Below are the code and all the weights of a small trained network. Each question names an input and a target symbol and asks about switching units off, where a switched-off unit gives its printed mean instead of its output.

import numpy as np


def w(rows, s, z=0):
    codes = np.array(rows[::2]) - 128.0
    scale = np.full(codes.shape[1], s)
    scale[-1] = z or s
    return codes * scale


def norm(h):
    return h / np.sqrt((h * h).mean(-1, keepdims=True) + 1e-5)


def f(y):
    return np.maximum(y, 0)


def softmax(a):
    e = np.exp(a - a.max(-1, keepdims=True))
    return e / e.sum(-1, keepdims=True)


def log_softmax(a):
    a = a - a.max(-1, keepdims=True)
    return a - np.log(np.exp(a).sum(-1, keepdims=True))


def net(x, mask):
    ids = ['ΘΞαβζηλ'.index(c) for c in x.split()]
    T = len(ids)
    res = E[ids] + P[:T]
    u = 0
    for l in range(2):
        q, k, v = (norm(res) @ M[l].T for M in (Q, K, V))
        z = softmax(np.where(np.tri(T) > 0, q @ k.T / 2**0.5, -1e9)) @ v
        res = res + np.where(mask[u], z, O[l][:, -1]) @ O[l][:, :-1]
        u += 1
        y = f(norm(res) @ A[l][:, :-1].T + A[l][:, -1])
        res = res + np.where(mask[u : u + 4], y, B[l][:, -1]) @ B[l][:, :-1]
        u += 4
    return log_softmax(norm(res)[-1] @ U[:, :-1].T + U[:, -1])


Q, K, V, O, A, B = {}, {}, {}, {}, {}, {}
E = w([
[11,13,143,155,140,196,107],'Θ',
[118,147,55,119,120,160,160],'Ξ',
[31,71,138,123,95,9,101],'α',
[106,92,180,102,93,51,87],'β',
[67,175,233,112,123,106,20],'ζ',
[128,81,185,202,107,216,183],'η',
[24,192,190,74,55,171,65],'λ',
],0.015)
P = w([
[143,148,125,138,18,138,158],'0',
[89,131,157,113,180,123,178],'1',
[100,128,149,92,216,132,176],'2',
[181,119,128,207,82,144,64],'3',
[76,164,186,71,149,137,178],'4',
[100,122,112,117,195,142,199],'5',
[70,236,25,244,165,52,55],'6',
],0.012)
Q[0] = w([
[120,219,65,255,103,91,138],'L0H1',
[37,111,158,212,109,185,114],'L0H1',
],0.0089)
K[0] = w([
[183,63,107,176,86,138,5],'L0H1',
[128,110,172,93,74,118,122],'L0H1',
],0.012)
V[0] = w([
[220,115,120,135,83,80,133],'L0H1',
[146,255,177,155,172,100,143],'L0H1',
],0.0089)
O[0] = w([
[161,148,103,167,177,117,153,2],'L0H1',
[114,175,137,255,88,115,162,74],'L0H1',
],0.013,0.003)
A[0] = w([
[106,144,121,115,135,180,75,123],'L0N1',
[96,153,82,73,122,128,249,5],'L0N2',
[110,188,177,89,149,133,159,226],'L0N3',
[149,164,171,98,120,136,104,173],'L0N4',
],0.011,0.0022)
B[0] = w([
[66,37,142,175,124,158,84,205],'L0N1',
[92,89,4,237,41,164,217,169],'L0N2',
[176,96,33,184,169,98,198,254],'L0N3',
[129,117,118,190,136,122,195,214],'L0N4',
],0.011,0.0055)
Q[1] = w([
[80,178,132,86,236,133,203],'L1H1',
[118,200,91,168,240,129,10],'L1H1',
],0.013)
K[1] = w([
[101,131,106,179,251,116,104],'L1H1',
[184,67,121,159,118,138,37],'L1H1',
],0.015)
V[1] = w([
[162,92,247,128,91,136,178],'L1H1',
[160,91,116,177,175,193,126],'L1H1',
],0.012)
O[1] = w([
[211,188,142,112,253,180,170,255],'L1H1',
[177,136,223,125,91,195,164,74],'L1H1',
],0.013,0.0054)
A[1] = w([
[82,104,98,171,113,212,127,2],'L1N1',
[142,97,54,141,114,208,193,134],'L1N2',
[183,95,168,77,161,1,117,162],'L1N3',
[118,162,249,59,106,163,9,145],'L1N4',
],0.0074,0.00069)
B[1] = w([
[182,224,115,96,137,57,47,243],'L1N1',
[99,191,105,32,126,172,106,230],'L1N2',
[97,188,79,148,114,222,57,253],'L1N3',
[118,96,144,2,91,192,174,166],'L1N4',
],0.012,0.0048)
U = w([
[100,69,150,12,145,154,117,76],'Θ',
[116,72,91,168,21,161,170,253],'Ξ',
[114,43,86,110,128,5,120,203],'α',
[161,119,63,116,252,88,134,63],'β',
[128,140,167,220,119,138,133,200],'ζ',
[178,149,147,83,147,188,200,88],'η',
[90,209,138,116,93,125,84,85],'λ',
],0.014,0.0043)

Each question gives the input, a string of symbols that net reads in full, and the target symbol t.
The units are the heads (2 rows each of Q, K, V and O) and the neurons (one row each of A and B). Each row of codes is followed by its name. A weight is (code - 128) times the scale printed after its matrix; where a second scale follows, it is the last column's (O, A, B and U).
mask holds one flag per unit, layer by layer, with each layer's heads first. A switched-off unit (its flag False) gives its mean, the last column of its rows in O or B, instead of its output. The means were averaged over made-up inputs and are rounded, as every weight is.
A unit's drop is (log p(t) with every unit on - log p(t) with that unit switched off) / (log p(t) with every unit on - log p(t) with every unit switched off).
The circuit of an input: a set's keep is (log p(t) with only the set's units on - log p(t) with every unit switched off) / (log p(t) with every unit on - log p(t) with every unit switched off). Starting from all 10 units, units are removed one at a time, each time the one whose removal leaves the highest keep (on an exact tie, the one counted first), for as long as the keep stays at least 0.8.
circuit, biggest first: the units of the circuit, biggest drop first
k most important neurons: the k neurons with the biggest drops, biggest first
k most important neurons of layer l: the k neurons of layer l with the biggest drops, biggest first
input ζ ζ Θ ζ β, target β: circuit, biggest first	L1H1
input β β β λ λ α Θ, target λ: 3 most important neurons of layer 0	L0N1; L0N4; L0N3
input λ Θ η η, target λ: 2 most important neurons of layer 1	L1N1; L1N2
input β ζ Θ Θ λ Θ, target λ: circuit, biggest first	L1N1; L0H1; L0N3
input β ζ β, target ζ: 2 most important neurons of layer 0	L0N3; L0N2
input η Ξ β λ β α α, target λ: circuit, biggest first	L0N3; L1H1
input Θ λ η λ, target Θ: 2 most important neurons of layer 1	L1N4; L1N3
input α Θ η Ξ, target α: 2 most important neurons of layer 0	L0N1; L0N3
input β β λ α α λ β, target α: 2 most important neurons of layer 1	L1N2; L1N1
input λ β λ ζ β, target β: circuit, biggest first	L0N1; L1H1
input Θ Ξ β λ β β Ξ, target λ: circuit, biggest first	L1H1; L0N3
input λ β β α, target λ: 2 most important neurons	L1N3; L0N3
input λ β β Ξ β η β, target Ξ: circuit, biggest first	L1H1; L0H1
input α λ β λ, target α: circuit, biggest first	L1H1; L0N1; L1N3
input β Θ β, target Θ: circuit, biggest first	L1H1
input ζ α β λ λ α η, target λ: circuit, biggest first	L1N1; L0N3
input λ Ξ α β, target λ: 3 most important neurons of layer 0	L0N3; L0N1; L0N2
input Θ β λ λ, target Θ: 2 most important neurons of layer 0	L0N2; L0N3
input Ξ λ β λ, target Ξ: 3 most important neurons of layer 0	L0N3; L0N1; L0N4
input β η β, target η: circuit, biggest first	L1H1
input α Θ α Θ, target α: circuit, biggest first	L1H1; L1N3
input Ξ λ β ζ ζ λ β, target ζ: circuit, biggest first	L0H1; L1H1
input λ λ α β, target λ: 4 most important neurons	L0N3; L1N3; L0N2; L0N1
input ζ Θ ζ η ζ Ξ λ, target η: 2 most important neurons of layer 1	L1N4; L1N3
